Each row is shifted at random along 8 fixed directions that mean nothing.
Known rows, with every step that occurs:
mafav/nuvog/tikap/ragipa/daso/boza: [-419, 305, -135, 201, 393, 205, -65, -206, -53, -117, 104, -114, 133, 170, -185, -69, -214, 2, -235, 40, 382, 100, -26, -221, 337, 158, -111, 82, 156, -74, 374, -61, -362, -4, -71, -74, 245, -64, -247, -376, -146, 117, 29, 20, 300, 56, -61, 145, -7]
ragipa/lize/susa/nuvog/tikap/mafav/vora/legis: [-241, 312, 263, 211, -35, 51, 418, -381, -82, 31, 196, 233, 18, -109, -32, 85, -385, -190, -203, -56, -146, -239, 481, -363, 77, 392, -217, 568, -257, -11, 102, 13, -134, 170, -167, 311, 130, 11, 161, 240, -110, -73, 191, -93, -170, -381, 62, 211, -275]
vora/legis/mafav/susa/nuvog/ragipa/daso/boza/pavufu: [77, 276, -148, 171, 410, -70, 282, -211, -29, 194, -115, 41, -257, -54, 40, 71, -322, 148, -34, 34, 15, -101, -29, -153, -30, 321, 11, 193, -378, -49, 296, -185, -240, 284, -2, 101, -41, -109, 190, 377, 122, 406, -57, -22, 207, 143, -212, -217, -244]
lize/boza/vora/susa/mafav/nuvog: [150, 88, -238, 115, 148, -131, -133, 71, -65, -205, 95, 278, -186, -402, 125, 197, -476, 60, -408, 155, -10, -122, -422, -101, 99, 11, -155, -120, -66, 244, 442, -171, 110, 326, -72, 192, 93, -294, -52, 98, -21, -203, -212, 436, -145, 248, -281, -161, -312]
susa/mafav/nuvog/ragipa/daso/boza: [100, 150, -80, 34, 318, -8, 15, -258, 74, -273, -2, -167, -157, 32, -163, -36, -202, 174, -222, 179, 109, -53, -235, -49, -4, 150, -154, 202, 52, -11, 244, -167, -71, 291, -26, -60, 200, -187, -165, -34, 8, 39, -198, 70, 187, 125, -29, 153, -38]
daso/boza/pavufu/ragipa: [67, 104, -358, 191, 570, -29, -460, 187, -29, -83, -125, 200, -239, -198, -30, 2, -174, 4, -329, 226, 195, 132, -482, 33, 195, -10, 138, -500, -85, 253, 508, -192, 16, 501, 139, -24, -110, -361, -51, 84, 185, 179, -106, 467, 334, 432, -471, -273, -405]
susa/mafav/vora/lize/boza/legis/nuvog/tikap/ragipa: [57, 291, 95, 339, 121, 15, 322, -274, 113, 113, 18, 100, 173, -71, 211, 53, -546, 265, 49, -144, -81, -92, 47, -146, 179, 208, -1, 328, -80, 116, 202, -33, -412, 88, 185, 151, 37, -231, 100, -62, -53, 202, -145, 193, -69, -2, -565, 9, -9]
tikap/mafav/susa/nuvog/ragipa: [74, 111, 335, -116, 102, -48, 654, -429, 218, -167, -99, -210, -267, 22, -134, 2, -520, 251, 23, -157, -20, 69, -78, -312, 87, 131, -362, 515, 117, -166, -22, 13, -397, 451, -213, 176, 179, -13, -281, -640, -363, 352, -374, -108, -42, 164, -115, 490, 175]
pavufu/ragipa/daso/boza/legis/vora/susa: [-169, 47, -141, 128, 37, 291, 43, 42, -227, -51, 378, 239, -601, -296, -163, -3, -166, -203, -214, 72, 292, 96, -461, -570, 23, 131, -403, -235, -317, -137, 381, -257, -229, 372, -233, 13, 222, -74, -595, -120, -97, 48, 62, 370, 76, 79, 383, 111, -245]
legis/mafav/vora/susa/nuvog/tikap/ragipa/daso/boza: [36, -334, 98, -149, -363, 186, 47, -77, -453, -11, 261, 168, -210, -538, 12, 293, -316, -136, -340, -71, 122, -239, 277, -161, -135, 265, -214, 448, -547, 297, 367, -215, -127, -18, -68, 552, 92, -8, -13, 588, 91, -221, 274, 133, -466, -68, 112, -205, -351]
lize/susa/nuvog/ragipa/daso/boza: [15, -109, 420, -93, -116, -193, 336, -587, 78, -194, -160, -216, -150, -40, -261, -64, -250, 140, -114, -215, 15, -155, 67, -111, -37, 408, -394, 459, -203, -197, -52, -98, -392, 234, -76, 149, 61, 132, 79, -67, -163, 232, -140, -335, 111, 181, 151, 170, 98]
legis/nuvog/ragipa/daso/boza: [314, 1, 41, -53, 83, -144, 22, -329, 160, -251, -132, -373, -178, -206, -219, -91, -148, 517, -258, -282, 78, -71, -210, 119, 76, 399, -208, 0, -153, 268, 79, -113, -233, 295, 119, -159, -222, -213, 63, -21, 45, 159, -127, 4, 267, 324, 46, 24, 104]
boza/vora/lize/susa/mafav/nuvog: [394, 27, -64, -169, -202, -132, -162, -64, 24, 32, -20, 107, 78, -390, 325, 363, -687, 337, -103, -582, -38, -103, 113, 170, 275, 423, -268, 180, -337, 341, 153, -12, -145, 265, -20, 316, -365, -434, 212, -230, -118, 114, -35, 388, -61, 362, -672, -473, -321]
mafav/nuvog/tikap/ragipa/daso/boza/vora/legis: [-737, 362, 63, 285, 235, 185, 25, -377, -78, 132, 232, -147, 317, 193, -55, -55, -388, 113, -212, 131, 207, 103, 291, -111, 106, 171, 2, 411, 86, -137, 460, -112, -538, -123, 97, 281, 346, -6, -120, 83, -77, 69, 164, 157, 142, -405, 38, 347, 12]
lize/boza/vora/legis: [-310, 85, 68, 45, 192, -302, 262, -264, 156, 12, -43, 249, -59, -53, -36, 97, -381, -138, -335, 62, -106, -109, -19, -189, -121, 277, -313, 422, -61, -388, 167, -132, -206, 354, 15, 234, 109, -120, 60, 287, -205, 72, -151, 115, -66, -55, -27, 334, -94]
daso/boza/ragipa/nuvog/tikap/mafav/vora: [-54, 255, 212, -11, 32, -114, 153, -407, 138, -107, 9, -249, 180, 81, -120, -65, -234, 56, -134, -220, 199, -90, 418, -69, -11, 439, -114, 429, 55, 44, 69, 19, -182, 1, 60, 142, 170, -47, 67, 131, -283, -173, 155, -35, 65, -111, 59, 317, 71]
lize/boza/daso/ragipa/nuvog/tikap: [-292, 205, -170, 292, 322, -100, -60, -295, 193, 33, -192, 55, 347, 299, 64, 11, -244, 89, -300, 60, 103, 32, -82, 15, 310, 160, -20, 229, 245, -237, 352, -89, -312, 124, 122, 36, 179, -213, 137, 140, -64, 133, -18, -12, 355, 86, -437, -148, 138]
susa/nuvog/tikap/mafav/vora: [-54, 176, 249, 208, 448, 80, 229, -258, 83, -67, -11, -122, -92, -117, 53, -17, -411, 353, -166, -48, -62, -17, 25, -32, 224, 164, -113, 327, 88, 321, 191, -13, -314, 310, 74, 326, 3, -191, 37, -206, -80, 86, -311, 196, -46, 94, -374, 181, -47]
susa/nuvog/ragipa/daso/boza: [-127, -235, -68, -183, -74, 85, -133, -199, -162, -318, 208, 45, -171, -221, -188, -8, -170, -175, -497, 144, 326, -67, -58, -107, 45, 235, -379, 180, -282, 101, 482, -95, -76, 188, -211, 248, 268, -2, -236, 47, -36, -94, 85, 206, -106, -63, 340, 78, -129]
nuvog/tikap/ragipa/lize: [775, -98, -183, -64, -190, 18, 187, 112, 30, -396, -61, 386, -467, -455, -199, 173, -169, 233, -508, 155, -231, -73, -671, -192, 118, -139, -373, -55, 54, 275, 3, -273, 55, 690, 45, 74, -21, -487, -119, 98, 53, -74, -221, 132, 33, 556, -189, -37, -365]
ragipa/daso/boza/pavufu/nuvog: [-545, 116, 12, 249, 581, -91, -120, -245, -87, 94, -196, 91, 62, 206, -102, -29, -219, -164, -339, 113, 198, 15, -8, -86, 119, 236, -88, 232, 89, -352, 447, -174, -370, 245, 7, 110, 116, 42, 144, 171, -49, 238, -10, 60, 342, 52, -329, -81, -98]
legis/pavufu/ragipa/daso/boza/vora/lize/susa/mafav/nuvog: [-57, 168, 165, 99, -70, -32, 85, -266, -118, 69, 40, -19, 11, -117, -69, 23, -335, -21, -48, -8, -21, -152, 105, -111, -120, 273, -28, 338, -175, -130, 166, -222, -73, 227, 17, 82, 38, -43, -27, 417, 24, -46, 127, 95, 107, -67, -123, -47, -158]
mafav/susa/nuvog/tikap/ragipa/daso/boza/pavufu: [176, 375, -386, 215, 259, -285, 21, -167, 200, -363, -237, 12, -15, 85, -214, -234, 5, 102, -434, 15, 284, -179, -137, 12, 256, 248, 33, -262, 155, 86, 178, -118, 329, 267, -79, -337, 205, -208, 196, 260, 6, -75, 36, -85, 540, 228, -48, -68, -174]
pavufu/ragipa/nuvog/tikap: [-429, 191, -14, 252, 261, -26, 232, -223, 252, -239, 9, 51, 135, 180, -117, -98, -171, -63, -486, 123, 159, 87, -162, -267, 274, 159, -325, 213, 343, -220, 277, -21, -62, 384, -150, -35, 352, -200, -197, 79, -226, -13, -11, 80, 193, -245, 207, 410, 229]
ragipa/nuvog/tikap/mafav: [390, -79, -330, -53, 72, 17, -20, 116, -78, -255, 38, 304, -331, -410, -31, 198, -226, -39, -549, -41, 214, -80, -330, -264, 308, 173, -457, -101, -113, 314, 288, -16, 51, 383, -220, 148, -3, -367, -47, 13, -113, -125, -130, 200, -102, 437, -156, -349, -270]
ragipa/lize/susa/mafav: [-227, 291, 184, 96, 283, 74, 47, -209, -43, 85, 22, 1, 20, -77, -84, 139, -351, 5, -98, -201, -242, -63, 152, -239, 271, 249, -241, 198, -123, -65, 68, 4, -337, 384, -15, 86, -259, -195, 69, -452, -168, 172, -100, -25, 125, 198, -286, -20, -254]
mafav/vora/lize/susa/nuvog/tikap: [-26, 50, 416, 46, -278, -64, 617, -408, 94, -255, 90, 157, 62, -210, -33, -32, -416, 205, -312, 28, -321, -58, 69, -102, 69, 168, -339, 691, 154, 43, 91, -95, -77, 350, -98, 350, 258, -22, 41, 181, -149, -221, -142, 15, -297, -159, 203, 551, 46]
boza/ragipa/lize/susa/nuvog/tikap/mafav/vora/legis/daso: [325, 289, -21, 470, -70, -47, 483, -325, 189, 13, -109, 119, -32, -3, 135, 102, -518, 508, -98, 11, -461, -262, -140, -141, 73, -7, 6, 220, 143, 10, 25, -265, -239, 341, 137, 82, 141, -330, 233, 238, 150, 197, -228, -4, 267, 11, -635, -184, -95]
ragipa/daso/boza/legis/susa/nuvog/tikap/mafav/vora: [108, 238, 231, 311, 422, 4, 473, -168, -192, 139, -63, 174, -619, -224, -100, 16, -170, -31, -80, -53, -18, -300, -90, -416, -123, 343, -169, 521, -387, 71, 10, -289, -385, 201, 62, 275, -53, 75, 255, 400, 73, 188, -137, -190, 23, 265, -307, -195, -412]
vora/legis/nuvog/ragipa/daso/boza/pavufu: [-14, 189, -81, 131, 271, -116, 218, -384, 108, 49, -110, -131, -135, -13, -111, -121, -206, 308, -191, -119, 156, 13, -81, -91, 57, 461, -174, 74, -243, -107, 220, -108, -329, 243, 5, -74, -27, -74, 52, 262, 21, 330, -15, 8, 283, 124, 117, 62, 60]
nuvog/tikap/ragipa/daso/boza: [-380, -39, 57, -49, 50, 170, -240, -253, -210, -81, 136, -233, 139, -222, -258, -4, -127, 78, -402, -76, 198, -7, 282, 52, 134, 206, -87, 143, -132, 196, 260, -65, -258, 16, 146, 178, -49, -83, -20, 13, 32, -136, 176, 43, 17, 44, 144, 139, -178]
daso/boza/pavufu/nuvog/ragipa/lize: [69, 211, 169, 132, 263, 30, 11, -279, 34, -45, -167, 17, -96, -10, -145, -93, -261, 79, -62, -54, 170, 102, -103, -175, 207, 326, -163, -26, -168, 41, 238, -34, -445, 394, 28, 47, -13, -44, -48, -245, -147, 360, 47, 90, 359, 256, -164, 51, -105]
nuvog/ragipa/lize/susa: [130, 211, -45, 68, 101, -274, 284, -105, 330, -75, -291, 391, -73, 132, -6, 288, -267, -161, -301, 29, -280, -142, -128, -193, 1, 119, -195, 357, -15, -378, 69, -191, -214, 543, 48, 2, -16, -267, 153, 210, 53, 348, -56, -165, 330, 114, -521, -144, -207]
daso/ragipa/lize/boza/vora/susa/nuvog/tikap/mafav: [24, 322, 249, 308, 63, 301, -111, -290, -150, 275, 160, -158, 50, -207, 97, 10, -516, 300, 162, -174, 21, 87, 138, -213, 468, 184, -43, -165, -258, 403, 292, 93, -683, 69, 191, 285, -181, -113, -32, -578, -84, 222, -51, 121, 180, 320, -512, -327, -179]
daso/ragipa/lize/susa: [288, 218, -264, 3, 40, 0, -182, 51, 58, -208, 24, 247, -206, -141, -141, 146, -133, -42, -336, 3, -120, -1, -322, -188, 245, 100, -124, -157, -75, 75, 160, -130, 71, 541, -84, -156, -103, -397, -68, -227, 14, 45, 49, 123, 271, 262, -263, -162, -346]
tikap/nuvog/ragipa/lize/susa/mafav: [-448, 175, 321, 20, -172, 87, 133, -491, 84, -155, 120, -216, 387, 129, -129, 27, -454, 56, -149, -34, -92, 85, 380, -135, 201, 111, -139, 315, 125, -71, 346, 124, -407, 167, -135, 186, 287, -37, -191, -602, -227, 62, 36, 7, -57, -324, -37, 372, 167]
pavufu/nuvog/ragipa/daso/boza/vora/lize/susa: [-205, 165, 88, 139, -400, -48, -370, -514, 109, -256, 130, -305, 495, -48, -34, -94, -371, 348, -337, -78, 106, 16, 282, 319, 148, 255, 65, -130, 99, 281, 498, -10, -141, 45, 116, 7, 215, -139, 44, -105, 64, -177, 211, 311, 311, -338, 52, 111, 72]
susa/nuvog/ragipa/daso/boza/legis/mafav/vora/lize: [147, 268, -141, 41, -97, 86, -115, -299, 171, 10, 176, -159, 312, 123, 261, 57, -515, 405, 67, -196, 116, -15, 240, 224, 157, 402, -31, 127, -108, 237, 507, -31, -314, 33, 113, 88, 156, -339, -37, -222, 35, 214, 18, 405, 310, -209, -326, -117, 46]
ragipa/nuvog/tikap/mafav/vora/legis: [458, 342, -173, 290, 166, -123, 326, -175, 340, -226, -26, 66, -192, 31, 76, 37, -367, 547, -260, 70, -134, 6, -339, -87, 178, 158, -224, 32, 318, 165, 161, -114, -34, 436, 12, -27, 208, -517, 45, 116, -41, -2, -382, 186, 250, 90, -238, 111, 24]
legis/vora/lize/susa/nuvog/ragipa: [230, 164, -155, 64, -79, 110, -105, -74, 131, -235, 249, -48, -100, -449, 117, -29, -321, 312, -288, -290, 126, -3, -132, -35, 451, 380, -191, -433, -418, 663, 403, 142, -25, 385, -132, -18, -183, -322, -136, -456, 36, 61, 42, 513, 35, 83, -5, -106, -112]
susa/mafav/vora/legis: [-186, 209, -264, 91, 441, -153, -16, -19, 254, 153, -38, 250, -11, 164, 336, 314, -502, -22, -135, -251, 55, -48, 243, -51, 142, 507, -212, 355, -209, -219, 279, -36, -125, 315, -40, 136, -70, -491, 104, 39, -107, 310, -75, 369, 124, -132, -573, -130, -239]
boza/pavufu/ragipa/daso: [-714, 305, -15, 364, 672, 141, 89, -295, 164, 83, -53, -94, 132, 415, -63, -63, -267, 146, -308, 301, -32, 246, -269, -94, 162, -166, -45, 141, 527, -553, 392, -248, -401, 466, 33, 25, 303, -134, -320, -173, -23, 306, -229, 203, 502, -122, -258, 343, 125]
pavufu/nuvog/ragipa/daso/boza: [-314, 81, -194, 234, 327, 94, -256, -200, 60, -201, 7, 15, -3, 178, -65, -7, -257, -68, -308, 136, 418, 121, -201, -161, 265, 189, -170, -137, 59, -106, 595, -66, -346, 197, -114, -92, 308, -142, -252, -375, -71, 263, -42, 241, 391, -28, -170, -74, 26]
nuvog/ragipa/lize/susa/mafav: [260, 96, -100, -9, -64, 63, -39, -71, 19, -260, 67, 189, -151, -308, -60, 199, -264, 19, -341, 76, -180, -107, -169, -155, 119, 48, -196, -67, -196, 204, 207, -71, 33, 495, -77, 71, -9, -353, -100, -151, 41, -33, -47, 173, 2, 161, -114, -106, -335]
mafav/nuvog/tikap/ragipa/lize/boza/vora: [139, 157, -230, 120, -126, 82, -368, 69, -43, -196, 100, 273, 329, -256, 142, 259, -474, 127, -415, 77, 47, -86, -146, 140, 252, -90, 70, -123, -14, 474, 509, -131, -171, 99, 180, 296, 105, -414, 18, 11, 63, -118, 149, 434, 90, 63, -544, -342, -316]

Rows:
[-8, -17, 218, 191, 61, 158, 210, -404, -202, 33, -158, -9, -8, -206, -230, -74, -219, 30, -152, 31, -53, -117, -19, -285, 89, 72, -63, 188, -34, -95, 26, -96, -290, 303, 10, 72, 108, 24, -32, 29, -78, 82, 19, -154, 27, 260, -217, -19, -19]	legis/daso/ragipa/lize/boza/pavufu/nuvog/tikap/mafav
[46, -246, 169, -101, -73, 12, 97, -298, -180, 31, -149, 159, -184, -165, 16, 157, -406, -7, -96, -140, 194, -19, -46, -126, 74, 247, -340, 246, -444, -136, 309, -151, -584, 166, -146, 474, 90, 98, -2, -61, -100, 402, -78, -44, 26, 412, -231, -427, -161]	lize/susa/nuvog/ragipa/daso/boza/pavufu
[609, -31, 65, -100, -402, 101, 189, -103, -115, -249, 126, -22, -427, -511, -112, 51, -373, 451, -176, 69, -222, -115, -400, -149, -122, -4, -300, 65, -199, 313, 142, -327, -109, 423, 21, 161, 110, -233, -284, 148, 59, -120, -123, 251, -46, 309, 110, 40, -180]	legis/daso/boza/vora/susa/mafav/nuvog/ragipa/lize
[-414, 13, 551, 139, -56, 65, 499, -458, -182, 122, -180, 228, 103, -100, -170, 108, -366, -203, -214, -172, -70, -60, 274, -420, 101, 211, -274, 666, -138, -343, -36, -62, -575, 278, -114, 461, 97, 230, 99, 75, -285, 238, 233, -275, -131, -11, -99, 203, -94]	boza/pavufu/nuvog/tikap/ragipa/lize/susa
[575, 298, 128, 29, -39, -72, 469, -200, -59, -362, 11, 181, -390, -375, -365, -21, -185, 104, -154, 347, -375, -201, -556, -340, -270, -51, -61, 232, -45, 184, 19, -273, 17, 529, -19, -2, 198, -88, -56, 229, 18, -70, -138, -117, -91, 226, 220, 371, -200]	daso/boza/legis/mafav/nuvog/ragipa/lize/susa
[175, 91, 67, 166, 43, -184, 252, -419, 198, -233, -118, -30, -456, 25, -156, -117, -171, -17, -160, -107, 312, -126, -186, -429, -6, 496, -515, 9, -112, -326, 40, -109, -114, 384, -242, -174, 294, -41, -236, -50, -296, 122, -129, -12, 315, 166, 199, 130, 35]	pavufu/nuvog/ragipa/daso/boza/vora/susa/mafav
[213, 50, -31, 268, 196, -196, 231, -178, 164, -33, -238, 290, -601, 43, -5, 105, -250, -74, -202, 6, 231, -61, -444, -429, -22, 307, -422, 78, -181, -392, 194, -305, -425, 426, -79, 2, 155, -54, -91, 187, -67, 425, -156, 16, 433, 307, -325, -258, -151]	pavufu/nuvog/ragipa/daso/boza/vora/susa
[238, 262, 115, 242, -245, 23, 347, -286, 168, -27, 19, 124, 156, 5, 144, 112, -467, 385, 25, -102, -341, -4, 85, -119, 129, 252, -39, 394, -8, 84, 127, -63, -193, 272, 28, 75, 162, -438, 85, 139, -62, 84, -21, 58, -11, -165, -223, -9, 72]	daso/ragipa/lize/susa/mafav/vora/legis/nuvog/tikap
[-46, 341, -64, 178, 63, -23, 202, -223, 109, -73, 103, -149, -64, 198, -71, -70, -382, 279, 5, -7, 56, 2, -211, -236, 33, 118, -136, 83, 218, -214, 264, -171, -285, 212, -28, -112, 376, -197, -272, -220, -140, 132, -185, 145, 287, -11, -124, 220, 148]	tikap/ragipa/daso/boza/legis/vora/susa/mafav/nuvog
[43, -19, -213, 8, -81, 372, -20, 44, -253, 66, 318, 46, -365, -411, 98, 231, -244, 58, -320, -286, 267, -18, 78, -357, 239, 290, -272, 86, -466, 259, 278, -108, -138, 109, -245, 211, -14, -192, -269, 55, 18, -90, 283, 279, -156, 15, -19, -294, -244]	legis/daso/ragipa/nuvog/tikap/mafav/vora/susa
[630, 134, 3, 201, -123, -321, 347, -208, 296, -127, -288, 253, -84, -163, 146, 62, -502, 349, -187, -57, -261, -145, -264, -48, 248, 89, -237, 46, 231, 158, 92, -58, -121, 492, 82, 111, 19, -374, 269, 14, -41, 134, -498, 36, 174, 527, -754, -338, -92]	boza/vora/lize/susa/nuvog/tikap/mafav
[200, 215, -106, 343, 554, 64, 251, -145, -20, 18, -245, 30, -383, -53, -189, -152, -88, 251, -145, -16, 204, 47, -528, -357, 296, 147, -175, -196, -14, -34, 157, -195, -504, 308, 25, -140, -39, -95, -65, -110, -62, 412, -292, -87, 401, 709, -315, -255, -49]	legis/nuvog/tikap/ragipa/daso/boza/pavufu
[58, 183, -209, 27, 22, -136, 57, 39, -187, -30, 153, 325, -40, -477, 69, 210, -445, -97, -358, -56, -103, -251, -108, -138, 49, 257, -95, 290, -328, 261, 297, -104, 174, 232, -32, 136, -135, -191, 229, 275, 95, -158, 67, 226, -303, 65, -252, -93, -430]	vora/lize/boza/legis/susa/mafav/nuvog
[-72, 339, -40, 360, -74, -150, 108, -225, 249, -105, 62, 146, 227, 136, 135, 128, -462, 110, -194, -13, -285, -162, 89, -60, 18, 223, 78, 204, 57, -50, 273, -133, 120, 362, -17, -105, 176, -434, 102, 339, 73, 45, 113, 249, 182, -560, -271, 64, -28]	pavufu/ragipa/lize/susa/mafav/vora/legis/nuvog
[27, 420, -284, 277, 104, -21, -126, -89, 189, -77, 59, -30, -63, -12, -103, -70, -138, 205, -291, 52, -165, -63, -311, -165, 208, 57, -23, -387, 110, -63, 214, -215, -30, 405, 102, -374, 18, -330, -163, -117, 72, -4, -18, 189, 554, 125, -182, -19, -93]	legis/daso/ragipa/lize/boza/vora/susa
[125, 248, 181, 256, 136, -36, 482, -266, 9, -271, 52, 84, -275, -347, -102, -116, -327, 152, -171, -47, 0, -203, -229, -342, 82, 226, -186, 108, -58, 315, 82, -30, -74, 239, -127, 124, 240, -49, -31, -191, -217, -108, -269, 37, -187, 170, 66, 273, -77]	lize/boza/legis/susa/nuvog/tikap/mafav/vora
[56, 185, 132, 272, 287, -17, 233, -275, 133, -86, -73, -75, -363, -188, -109, -213, -340, 371, -29, 50, 206, 161, -355, -281, 104, 389, -173, -165, -206, 175, 277, -23, -420, 444, 4, 39, 107, -137, -221, -138, -193, 317, -181, 347, 166, 131, 138, 314, 108]	daso/boza/vora/legis/pavufu/nuvog/ragipa
[-384, 266, -29, 403, 132, 214, 7, -235, -130, 103, 229, 130, 58, -135, 62, 31, -287, -7, -450, 72, 35, -109, 76, -212, 338, 77, -107, 112, -136, 111, 413, -118, -331, 123, -5, 297, 56, -25, 51, 51, 131, 23, 117, 203, 118, -153, -292, -189, -304]	boza/vora/lize/susa/nuvog/tikap/ragipa/daso
[130, 193, -224, 95, -145, -90, -48, -337, 80, -426, -24, 38, 391, -38, -162, -31, -261, 118, -452, 106, -8, -272, -48, 76, 164, 53, -32, 75, 316, 94, 141, -89, 318, 194, -14, -121, 320, -290, -15, 113, -80, -379, 89, 58, 119, 13, -60, 206, -71]	susa/mafav/nuvog/tikap/ragipa/lize/boza/daso
[-564, 1, 170, 68, -158, 117, -11, -463, -144, -180, 122, -152, 325, 44, -226, -114, -281, -121, -235, -145, 350, -22, 355, -212, 339, 295, -256, 132, -20, -75, 341, 96, -372, -130, -211, 128, 344, 122, -127, -437, -299, 7, 106, -147, 52, -65, 232, 108, 111]	lize/susa/nuvog/tikap/ragipa/daso/boza
[585, 160, -126, 83, -149, 5, 185, -58, -151, 28, 67, 193, -200, -511, 52, 273, -463, 191, -204, -78, -108, -127, -220, -192, 159, 10, -103, 83, -217, 361, 119, -155, -140, 211, 122, 203, -263, -203, 233, 149, 89, -91, -47, 18, -93, 480, -493, -378, -461]	vora/lize/boza/ragipa/nuvog/tikap/mafav/susa
[-150, 41, 265, 42, -19, 83, 168, -205, -141, -55, 94, 12, 165, -238, 3, 13, -517, 233, -114, 65, -38, 62, 123, 10, -41, 23, 51, 455, 94, 342, 455, -63, -435, 25, 156, 456, 268, -117, -15, 67, -97, -94, -126, 264, -354, -59, -155, 215, 59]	daso/boza/legis/nuvog/tikap/mafav/vora
[-360, 439, 195, 345, 335, 232, 447, -181, -118, 285, 183, 142, -15, -195, 101, 64, -426, -27, -2, -121, -78, -66, 149, -453, 186, 205, -37, 494, -309, 43, 150, -1, -468, 188, 6, 306, -47, -24, 2, -61, -53, 217, 85, 124, -238, -108, -321, 138, -200]	boza/legis/vora/lize/susa/mafav/nuvog/tikap/ragipa
[232, 159, -98, 260, -43, -92, 271, -307, 216, -374, 28, -94, -305, -177, -158, -181, -138, 469, -555, -14, 52, -128, -427, -169, 254, 146, -401, -192, 213, 141, 51, -170, 66, 439, -107, -63, 229, -222, -130, 46, -68, -158, -197, 123, 292, 156, 210, 233, 16]	boza/vora/susa/nuvog/tikap/ragipa/daso
